In the rows, 128 means zero.
Each row of numbers stands for one object and depends on some of the facts below. Use the named rows to name the rest.

There are 2 kinds of fact about the objects: teso, tritrar.
teso a <- barin bramon buzi daplom dodatrel drogre fliru gasestes geko graflutro greral gribes klivon klotrebik kodro kota pabrun palala plestir skulil tatal tresofi tuzi vezim vuflor ziflak zikes zugrim zusu
teso d <- bokle brilis brotrukli dagur dimi fados farok flenuk floplafle flusul gega giskim gretru gugra guvogrom klegran klubri lilaplis molibar mudrin paflen pedas penul plape pobrak poflum sifastu skabadron skegrigris skibir skiklel steple stezetrer trazar troskos turar vigrosul vuplol zoplasus
teso c <- bradru breter fipla flogratruk grolis manas mapege posken riri rubu skubruk stimol stusteflas truzatrom
teso b <- brumuvok dofek driguma drosam flebi fostedur gedoflus gogrik gralu greklos grotrum gruklo kidu klovu kludu klugretrik meplum mipel mogrebun nimusken nobrik nople plasku pliflozan razok seklu skari skebra skedru sonu statuke stiri suflus truza zutor
bokle tritrar [plestir fostedur]
bradru tritrar [riri]
bramon tritrar [zikes]
breter tritrar [floplafle gogrik]
brilis tritrar [klugretrik farok daplom]
brotrukli tritrar [flusul dimi]
brumuvok tritrar [brotrukli]
buzi tritrar [riri dimi]
dagur tritrar [skedru]
daplom tritrar [dimi]
dofek tritrar [dimi]
driguma tritrar [vezim flogratruk]
drogre tritrar [dofek]
fados tritrar [posken]
fipla tritrar [gega]
flebi tritrar [daplom]
flenuk tritrar [buzi turar]
fliru tritrar [grotrum]
floplafle tritrar [skulil kidu]
flusul tritrar [dimi]
gasestes tritrar [penul]
gedoflus tritrar [graflutro palala]
gega tritrar [plasku dimi]
geko tritrar [greral]
giskim tritrar [dimi]
gogrik tritrar [dimi lilaplis]
graflutro tritrar [stimol]
gralu tritrar [steple barin]
greklos tritrar [skiklel]
gretru tritrar [zutor]
gribes tritrar [dimi dofek]
grolis tritrar [greral]
grotrum tritrar [dimi]
gruklo tritrar [dimi]
gugra tritrar [bradru]
kidu tritrar [statuke]
klegran tritrar [brumuvok daplom]
klotrebik tritrar [graflutro trazar]
klovu tritrar [tatal trazar suflus]
kludu tritrar [flogratruk]
klugretrik tritrar [stimol]
kodro tritrar [dimi]
kota tritrar [klubri kidu]
lilaplis tritrar [statuke]
manas tritrar [flogratruk graflutro]
meplum tritrar [daplom]
mipel tritrar [bramon dofek]
mogrebun tritrar [pabrun]
molibar tritrar [paflen]
mudrin tritrar [skulil]
nimusken tritrar [klegran]
nobrik tritrar [steple]
nople tritrar [plasku daplom]
pabrun tritrar [stimol penul]
pedas tritrar [dofek]
penul tritrar [dimi]
plape tritrar [pobrak dodatrel]
plasku tritrar [daplom]
plestir tritrar [pliflozan brumuvok]
posken tritrar [stimol]
razok tritrar [grotrum daplom]
rubu tritrar [trazar klovu]
sifastu tritrar [dimi]
skabadron tritrar [grotrum steple]
skari tritrar [fados skegrigris]
skebra tritrar [pliflozan giskim]
skedru tritrar [gugra]
skibir tritrar [turar]
skiklel tritrar [steple]
skubruk tritrar [dofek guvogrom giskim]
sonu tritrar [skulil dodatrel]
statuke tritrar [tatal]
stezetrer tritrar [skulil]
stiri tritrar [seklu graflutro]
stusteflas tritrar [riri brotrukli]
suflus tritrar [dimi brotrukli]
tatal tritrar [grotrum brotrukli]
tresofi tritrar [dimi]
troskos tritrar [meplum trazar brotrukli]
truza tritrar [giskim]
truzatrom tritrar [flogratruk]
tuzi tritrar [zutor meplum nobrik penul]
vezim tritrar [kodro fipla]
vigrosul tritrar [giskim]
vuflor tritrar [truza]
vuplol tritrar [klivon plasku]
ziflak tritrar [brumuvok]
zikes tritrar [dofek]
zusu tritrar [zoplasus]
zutor tritrar [plasku]

Some rows with their names:
greral: [153 119 178 128 148 155 142 165  94  82 163 111 109  90 143 136 154 130
 135 168  80 127  85 156  99 119 151 138 128 142 106 115 162 150 116 101
 161 117 192]
plestir: [123 120 178 126 148 168 138 112  88 101 174 133 127 108 113 126 123 128
 123 149 114 150 107 127 108 111 118 145 151 150 108 120 158 160 123 110
 158 110 202]
kota: [185 108 136 113 165 176 145 144  88 114 174 124 117 109 117 125 141 131
  96 188  97 141  62 135  94  99 114 139 150 143  97 115 158 146 126 114
 153 134 224]
barin: [160 136 154 109 152 169 151 148 111  69 152 109  96 109 135 155 151 152
 122 174  88 139  73 157 103 130 138 138 109 120 116 114 160 130 143  95
 155 116 207]
daplom: [156 124 159 114 164 154 133 119  81  95 190  97  97 117 128 132 132 120
 134 148  74 146 101 115 109 112 139 134  95 111 128  68 175 160 115  80
 171 109 195]
gedoflus: [134 133 120 111 171 139 118 158  97 149 141 113  99 107 140 109 146 145
 124 195 143 108 107 143 118  98 105 132 121 127  99 129 149 178 135 107
 128 134 214]
kludu: [136 108 138 108 177 134 119 183  77 119 160 102  83 119 154 105 147 139
 122 196 125 105 107 135 113 115 104 126 138 122 108 133 137 182 132 106
 117 118 213]
truza: [133 128 162 118 148 161 103 188  94 115 157 112 120 129 114  96 128 140
 131 186 108 128 121 138 119 114 123 161 139 117 133 124 150 163 136 106
 147 122 199]
manas: [142 111 126 107 204 135 115 147  92 121 169 108  83  91 140 109 152 126
 119 182 154 122 104 117 104 112 102 136 127 121  80 144 156 133 118 120
  98 134 201]
grolis: [148 127 150 118 181 153 123 167  83  83 160 104 125  83 126 118 156 118
 111 177 136 151 105 163 104 114 122 171 128 145  89 151 156 138 133 123
 120 132 192]
stusteflas: [134 130 145 100 179 152 104 156  72  98 172  95 111  89 111 116 133 114
 109 161 132 178  79 113  90  99 104 171 120 130 106 144 182 134 161 122
 138 148 218]
dimi: [144 149 160  89 143 139 108 208  96  77 212  93  78 119 100 109 141 115
 153 152  65 116  86  86 134 120 137 155 108  98 133  64 197 122 104  90
 182 117 196]
flenuk: [135 146 167  98 152 148  96 177  74  84 182 102  85  98  97 108 147 109
 105 186 126 154  54 128 116  96  90 136 119 142 117 149 173 156 130 104
 153 147 212]
flusul: [140 143 154  90 152 150 105 164  87  87 200 101  83 121  86 105 137 120
 123 166 112 135  75 101 133 107  95 146 119 123 120 108 176 135 125  99
 161 133 210]
bokle: [121 147 170 113 152 159 121 142  91  90 177 130 118 109  85 108 138 115
 117 160 148 136 102 137 149 107  88 149 145 166 106 145 148 143 123 112
 152 118 201]
skibir: [141 151 172 104 148 147 105 176  77  82 182 103  91 100 107 114 150 112
 107 180 119 144  65 140 120 101  99 144 115 142 112 147 167 149 129 103
 152 145 209]
fados: [152 166 144 119 153 136 110 154 109 113 168 110 105  88 104 103 168 127
 132 185 139 113  82 148 138  93 114 131  96 135  94 113 174 144  93  94
 155 143 188]
skabadron: [162 157 141  84 157 166 121 148 103  72 170 107  82 126  95 130 147 141
 104 183 126 147  71 144 133 118  85 140 106 123 115 134 151 115 143  99
 144 130 222]

Rows to name:
No name comes twice in this set of rows, the named rows included.
[140 138 170 110 145 160 109 165 108  92 184 121 101 120  83  90 133 126
 123 178 125 146  93 128 130 117  94 153 135 129 119 135 156 138 107 110
 145 133 195] => vigrosul
[194 104 144 117 158 164 155 187  80  99 189 113 130  98 131 131 163 128
 113 175  50 108  78 134 100 108 154 153 143 144 102  71 166 137 105  99
 180 115 202] => skulil
[166 122 144 102 162 173 132 125  97  97 169 106 100 124 118 135 130 140
 110 171  99 160  72 131  86 113 110 135 125 118 117 113 162 144 141  96
 148 128 220] => fliru
[154 142 125 115 171 147 104 157  95 139 143 104 108 115 119 106 142 144
 128 196 134 132 102 155 117  94 117 141  97 114 119 113 163 177 130  91
 139 139 205] => mogrebun
[126 139 132 109 165 133 116 183 100 135 148 104 103 108 146 120 153 150
 141 185 119  90 111 130 119 104 130 135 117 118  99 104 158 171 125 108
 143 120 208] => seklu
[171 124 145 118 164 163 128 113  98 105 171 104  93 107 125 121 140 138
 119 176 105 166  73 144  91 106 115 121 110 113 120 113 170 157 121  89
 145 134 205] => gasestes
[154 168 145  88 149 161 130 167 109  52 161 105  85 115 103 142 157 140
 121 185 115 125  76 163 149 126 103 147  99 127 113 132 151 110 135 100
 147 120 210] => skiklel
[158 134 140 122 166 154 126 109 106 122 165 105 100 100 129 119 144 136
 130 178 110 151  70 139  91  99 125 113 106 117 101 103 178 158 107  88
 147 141 199] => pabrun
[156 122 136  97 163 166 134 135  98 107 178 112  96 112 117 140 133 138
 119 159  92 140  65 104  95 105 116 135 136 119 106  95 176 136 137 105
 165 132 233] => tatal
[150 136 152  90 160 156 107 163  87  92 195 106  82 124  90  97 134 120
 114 179 116 153  76 112 123 110  91 143 121 120 121 117 170 143 119  99
 154 137 209] => sifastu
[155 174 141  89 145 153 125 182 114  48 171 100  80 113 109 149 159 146
 135 173  96 111  76 151 148 128 125 154  88 119 114 101 161 101 130  88
 165 113 208] => steple
[133 152 150  90 151 150 110 170  90  88 192 108  93 116  89 119 135 117
 126 152 110 127  82  88 137 103 105 151 119 123 119  99 184 131 121 105
 178 123 219] => brotrukli
[153 142 169 102 145 160  95 176 101  93 184 110  92 124  84  82 136 127
 122 194 116 153  75 132 122 114  95 146 129 112 129 137 158 129 104 103
 142 146 193] => pedas
[158 140 131  98 170 157 113 142  75 113 152  99 110 140 113 113 128 141
 109 185 127 150 106 140 128 102 103 155 107 114 129 110 156 175 161  89
 144 121 221] => razok
[156  91 164 111 174 152 134 143  80  91 188 104  69 119 142 118 134 126
 116 180  86 147  87 119  85 122 112 112 136 115 117 121 154 167 111  94
 132 120 201] => vezim

Now the same objects, written a new way:
Some objects and their rows:
skibir: [153 115 145 145 109 115 150 150 117 134 141 122 136 115 111 166 139 113
 140 141 156 147 131 127  96 143 136 105 136 108 107]
grolis: [142 114 155 132 130 154 104 162 108 134 128 123 138 122 105 105 159 163
 125 138  85 139 118  93 127  93 166 152 142 132 143]
gribes: [ 92 120 109 129 139 117 102 104 123  83 167 114  99 112 150 100 126 200
 131 110  97  83 107 110 154 161  78 158  94  96  53]
truzatrom: [140 138 174 140 150 193  96 168 129 137 139 105 157 108  95 131 170 141
 154 133  87 132 131  83 119  95 181 166 147 109 147]
gega: [152  88 121 123 115 128 135 136 155 116 140 161 156 118 114 174 130 125
 176 130 119  58 102 145  88 205 153 131 101  68 113]
plasku: [182 112 139  45 147 158 137 130 206 116  85  94 165 121  94  84  36 150
 100  98 146  84  78 219  96 191 157 119 141 158 198]
kidu: [149 117  83 106 123 127 127 127 150  91 150 152 152 127 139  73 171 134
  29 129 201 154 189 152 136 118 187 139 122 148 157]
flusul: [132 105 103 144  88  89 139 123 124  89 133 210 123 100 128 178 150 122
 181 128 106  47  93 105 102 190 132 138  85  67 109]
brilis: [168  97 145 115 102 103 149 153 120 121 108 110 142 111 110 156  98 136
 137 135 141 137 115 152  76 178 140  88 147 120 125]
vigrosul: [151 101 146 161 123  73 150 173 116 136 149 132 153 159 145 151 148 130
 151 167 178 118  62 113  83 111  92  83 132 106 103]
flebi: [166 125 135  64 134 133 133 122 182 112  97 112 147 120 114  76  66 138
  95 103 151 112  84 175 109 163 143 124 133 161 196]
ziflak: [122 155 137 125 161 101  99 141  76 125 133  99 124  93 146 116 113 144
 119 131 142 122 109 133 147 108  68 145 168 162 105]
poflum: [130 135 126 151  99 129 165 102 118 161 121 133  87 159 135 194 114 104
 144 156 106 150 155 153 105 111 143  86 137 122 113]
dagur: [153 117 147 148 116 116 152 162 117 134 144 116 140 112 117 166 141 111
 151 138 161 140 127 125  94 146 138 108 138 100 110]
gasestes: [ 99 108 123 116 168 129  79 131 106 133 129 101 150 126 143 108 132 143
 132 135 141 126 146 120 163 150  89 155 144 139  92]
penul: [121  83 101 136  92  98 132 125 130  91 124 201 140 123 129 165 155 132
 183 133 113  57 106  98 104 204 129 135  85  67 113]
gruklo: [109 131  93 110 122 130 117 101 188  79 130 203 138 132 134  94 137 128
 134  98 122  50  94 109 138 160 131 161  70 103 170]
mogrebun: [125 139 130 114 132 132 120 128 167 112 111 133 154 137 128  94 130 112
 111 109 162 147 126 108 133 132 134 127 113 148 176]

Which object is each row?
No name comes twice in this set of rows, the named rows included.
[170  89 111 132  96 101 140 155  91 107 153 145 140 107 117 154 169 127
  86 149 183 154 188 146 101 152 184 114 140 109 100] => lilaplis
[121 113 143 123 136 123 155 138 159 168 125 148 134 151  75  71 139 100
 114  70 152 145 121 119 163 128 116 138  93 160 168] => gralu
[138 179 123 113 123 127 136 129 136  88 126 149 121  71 115 103 137  94
  85  86 164 150 154 126 143 113 146 152 134 159 180] => klovu
[105 146 100 134  89 131 149  87 211  29 166 153  72 115 146  63 122 204
 110  62 104  80  85  85 129 154 127 135  29  66 118] => dofek
[112 117 128 132 175 106  92 140 100 142 147  94 153 140 153 108 127 148
 121 148 154 115 107 128 149 116  70 142 149 140  86] => vuflor
[195 127 157 105 100  77 158 161  93 117 101 106 128  85 110 153  65 135
 133 138 149 117  68 171  63 157 118  80 170 150 140] => klegran
[115 133 138 131 149 126 106 129 112 115 171  56 107 103 142  99 119 182
 106 112 135 151 137 129 152 127  86 138 133 124  62] => bramon
[107 130 135 141 137 127 115 117 125  93 184  47  85 104 151  83 112 211
 108 103 128 152 129 118 151 134  81 130 118 102  40] => drogre
[ 86 120 130 120  94 164  89 111 106 136  38 121 115 176 145 121 118 164
 153 171  24 196 171  55 138  95 164 116 145 159 162] => stimol
[104 139 132 120 165 137  81 135 102 123 127  89 147  99 142 121 127 129
 132 133 139 143 158 119 155 142  90 161 157 143  93] => klotrebik
[167  68  99 139 109  96 139 158 107 118 162 137 161 152 145 143 174 143
  70 191 205 152 169 161  89 132 182 104 142 105  92] => floplafle
[111 122  80 142  88 122 155  70 129 127 120 212  80 161 150 196 128 119
 182 150  49  48 116 137 114 152 138 114  78  77 111] => dimi
[139 121 107 112 137 129 130 129 172 110 138 136 152 152 146  87 150 127
  67 134 181 136 133 142 128 107 150 133 117 150 167] => sonu
[118 105 111 120 163 124  89 132  98 136 151 106 138 125 148 110 139 151
  93 149 153 130 156 148 158 127 104 155 151 138  81] => kota

The same objects again, as new rows of numbers:
Some rows with their names:
fostedur: [138 141 135 129 101 173 136 103 103 116 155 141 156 160 105  90 161 101
  90 154 157 143 128  91 131  99 107 130 119 133 140 109 150]
paflen: [145 105 155 104 100  94 138 116 117 117 126 130 122 157 111 130 147 175
 121 133 111 134 106 137 127 124  98 170 132 126  97 119  75]
poflum: [144 111 148 101  97  94 132 123 123 117 135 120 119 157 129 135 141 170
 128 133 112 124 111 134 128 134 101 175 141 121 112 125  86]
zoplasus: [138 104 152 100 102  96 129 128 116 114 130 132 120 159 113 130 143 179
 124 135 112 130 108 138 119 123  96 170 136 128 107 117  78]
lilaplis: [122 112 154 119 125  86 159 187  90 159  80  95  73 151 137 165 149 112
  70  81  78  93 164 134  83 153  98 171  72 100 153 135 115]
gogrik: [155 204 124 183 177 173 153  99 111 173 113  99  91 108 116 160  81  99
  90 161  96 116 181  82 140 142 179  96 127 116 137 174 170]
vezim: [128 136 165 150 148  92 151 111 149 140 100 112 101 129 105 167 134  92
 116  89 157 164  97 141 162  94 109 103 111 171 140  93 100]
gugra: [146 103 148 107 112  96 142 130 124 144 109 101  90 141 139 161 156 115
  93 138 104 100  94 115 150 128  84 161 145 148 156  95  76]
vuplol: [126 106 142 135  96  93 113 155 123 132 102 107 108 119 142 165 157 135
  82  90  99  92  85 149 160 127 102 136 168 143 120 152  83]
stezetrer: [132 104 114 103  88  93 155 174  98 104 120 164 148 157 133  79 151 177
 122 109  89 156 190 159  82 169 159 154  96 107  77 170 116]
bramon: [ 93 184 144  95 108 128 127 172 136 156 137 123  90 104 181 100 125 136
 167 111 169 148  97 164 145 138 172 112 104 133  89  86 154]
tuzi: [107 110 154 146 120 100 133 147 157 109 136 124 150 120 119 156 110 105
 152  85 153 145 107 146 154 131 145 125 130 123 120 107 139]
stimol: [145 102  82  96 185 150 164 111  97  91 164 168 164 126  94 160 121 149
 164 111 159 176 143 165  73  82  91 131 173 116 134 161 139]
dofek: [ 91 204  77 147 174 179 102  93 116 183 119  94  69  65 183 127  75 163
 163 173 147  93 103 130 171 164 184  89 162 119  89 179 164]
greral: [124 124 165 122 107 107 132 105 150  97 138 154 150 155 101 113 138 111
 158  97 170 176 125 155 140  93 126 115  87 159  98  91 107]
troskos: [110 113 117 105 106 105  91 139 118 126 125 153 131 129 167 129 141 163
 139 157  84 104 139 106  84 146  91 142 127 107 162  96 113]
tresofi: [148 179 149 190 184 108 113  97 188 181  75 136 104  81 118 180  68 109
 167 130  96 162 175 113 164 143 178  95 132 134 117 161 128]
flenuk: [142  97 138 108 102 100 139 132 112 136 122 120 108 156 134 147 139 167
 116 134  96 115 103 129 134 143  96 166 143 130 127 130  78]

Rows to name:
No name comes twice in this set of rows, the named rows included.
[116 100  74  94  90 181  66 114 118 103 163 185 164 133 185  86 141 144
 173 181  93 103 181  76  76 162  90  87  84 104 161  81 171] => brumuvok
[140 188 113 188 180 178 104  99 148 185 138  98 113  85 124 172  66  99
 126 164  78  89 175  73 135 156 179 111 134 100 158 170 174] => grotrum
[143 154  86 179 174 175  78  92 129 175 138 167 139 103 166 130  76 104
 153 173  84 118 189  70  86 147 134  88 114 106 160 102 176] => suflus
[152 149 139 191 139  94 107 102 165 181  66  96  80  70 123 172  88 109
  87 103  83  85 100 121 160 142 162 104 169 150 109 178  83] => gega
[177 111  77 174 181 129 162 109 182 169  81  88 101  80 145 169  73 107
 168 166 110  91 144  75 167 153 174 162 152 140 155 173  79] => giskim
[109 146  79 182 102  89  68  96 183 158  65 159 160  71 154 166  71 121
 166  81  81 108 148 157 172 157 182  96 174 151  75 174 139] => daplom
[ 82 207  82  99 102 183 128 145 100 169 152  97  84 104 182  85 129 134
 117 169 164  90  95 144 163 149 164 118 143 123 114 143 174] => mipel
[116 111  77 131  96  89  87 170 124 123 128 128 156  97 159 128 146 169
 108  90  95  89 108 156 157 143 123 128 169 136 108 167  95] => brilis
[106 144 157 149 134 118 164 174 100 163 128  93  80 142 141 132 148  89
  82 102  84  92 181  93  77 141  92 117  78 110 165  92 172] => statuke
[116 158 129 181  92 126 117 128 107 143 134  96 123  98 115 123 157  94
  79  92 159  89  97 137 173  87 118  97 167 163 132 159 156] => zutor

Now the same objects, written a new way:
Some objects and their rows:
drogre: [121 135  79 142 122 130 147 106 130  88 142 118 125 137 122 146 137  95
 122 150  99 130 120 151 110 126 114]
gasestes: [140 132 151 134 136 128 120 114 131 101 139 123 139 127 118 139 121 122
 121 121 116 136 137 126 121 119 144]
meplum: [115 128 121 121 146 103 134 130 135 140 150 123 132 130  99  77 133 141
 167 144 123 166 152 115 167 117 137]
tuzi: [139 130 155 132 140 125 123 118 131 103 139 122 139 128 122 132 124 120
 122 124 112 138 138 122 123 116 150]
grotrum: [126 137  74 128  92 120 125 164 124 122 161 141 117 131 112 114 127 135
 126 123 161 107 180  94 132 117 128]
gogrik: [121 133  78 129 100 128 115 150 130 133 155 140 123 134 114 126 123 134
 132 121 153 110 152 100 140 125 127]
brumuvok: [119 134 122 126 101 129 123 149 126 118 101 120 130 110 135  83 149 147
 126 158 146 149 176 157 148 129  96]
driguma: [123 128 113 129 119 136 108 129 137 144 125 131 131 127 134 114 132 140
 141 121 126 136 128 114 149 135 134]
seklu: [124 128 111 130 118 135 111 130 136 142 124 130 129 126 135 110 134 140
 140 122 124 139 134 116 147 135 134]
stezetrer: [119 115 140 123 146 135 125 122 126 149 115 132 128 132 147 149 124 123
 122 124 133 108  87 145 139 134 126]
posken: [158 143 168 133 120 130 133 103 132 147 116 123 130 117  82 139 111 162
 147 109 126 163 119 109  88 149 111]
skiklel: [142 119 159 124 142 132 143 139 117 138 110 135 108 124 183 110 137 122
 109  94 104 121 140 111 107 120 166]
gribes: [125 138  70 139 111 124 144 125 126  83 167 127 124 142 104 157 124  97
 115 142 129 106 142 129 107 117 119]
mogrebun: [126 131 111 131 116 134 115 124 135 140 127 130 127 124 127 110 131 145
 141 119 125 145 140 115 144 135 129]
flenuk: [125 121 139 125 140 132 137 121 122 138 113 131 122 127 142 137 127 128
 120 124 131 118 111 147 129 131 121]
statuke: [120 129 119 128 110 135 111 141 132 133 110 126 131 119 142 101 142 140
 131 139 133 138 145 134 149 133 121]
pliflozan: [121 128 110 129 117 135 111 132 136 140 123 130 129 126 136 109 135 139
 140 126 125 137 132 119 148 134 133]
mapege: [137 131 151 123 123 125 124 143 132 148 114 123 131 128 124 136 126 127
 138 134 124 129  98 109  99 141 129]

Which object is each row?
No name comes twice in this set of rows, the named rows included.
[117 136  65 144 119 132 154 102 130  84 141 117 122 139 122 148 140  89
 122 155  94 131 117 158 106 128 107] => zikes
[134 134 119 131 116 122 122 140 125  91 160 130 136 134 110 151 117 114
 110 130 145 105 152 116 117 112 136] => buzi
[126 129 114 129 117 133 115 137 134 140 124 131 124 125 143 103 137 137
 137 117 118 138 143 106 141 131 143] => greklos
[111 134  53 137 105 135 136 120 135 130 131 127 116 133 130 116 144 121
 141 142 112 138 127 135 134 139 107] => mipel
[135 135 159 121 111 123 128 156 126 135  99 118 132 118 127 124 135 132
 127 153 140 131 122 134 100 139 108] => stusteflas
[137 121 157 123 140 128 146 139 116 133 110 132 112 122 170 110 137 124
 110 108 116 123 144 126 113 120 147] => skabadron
[130 124 143 128 140 134 141 110 121 137 113 130 121 124 132 136 124 136
 123 117 129 129 117 147 125 133 116] => fados
[126 134  99 130 113 127 141 134 132 140 120 121 122 136 121 146 133 110
 140 150 114 124  86 125  90 147 107] => skubruk

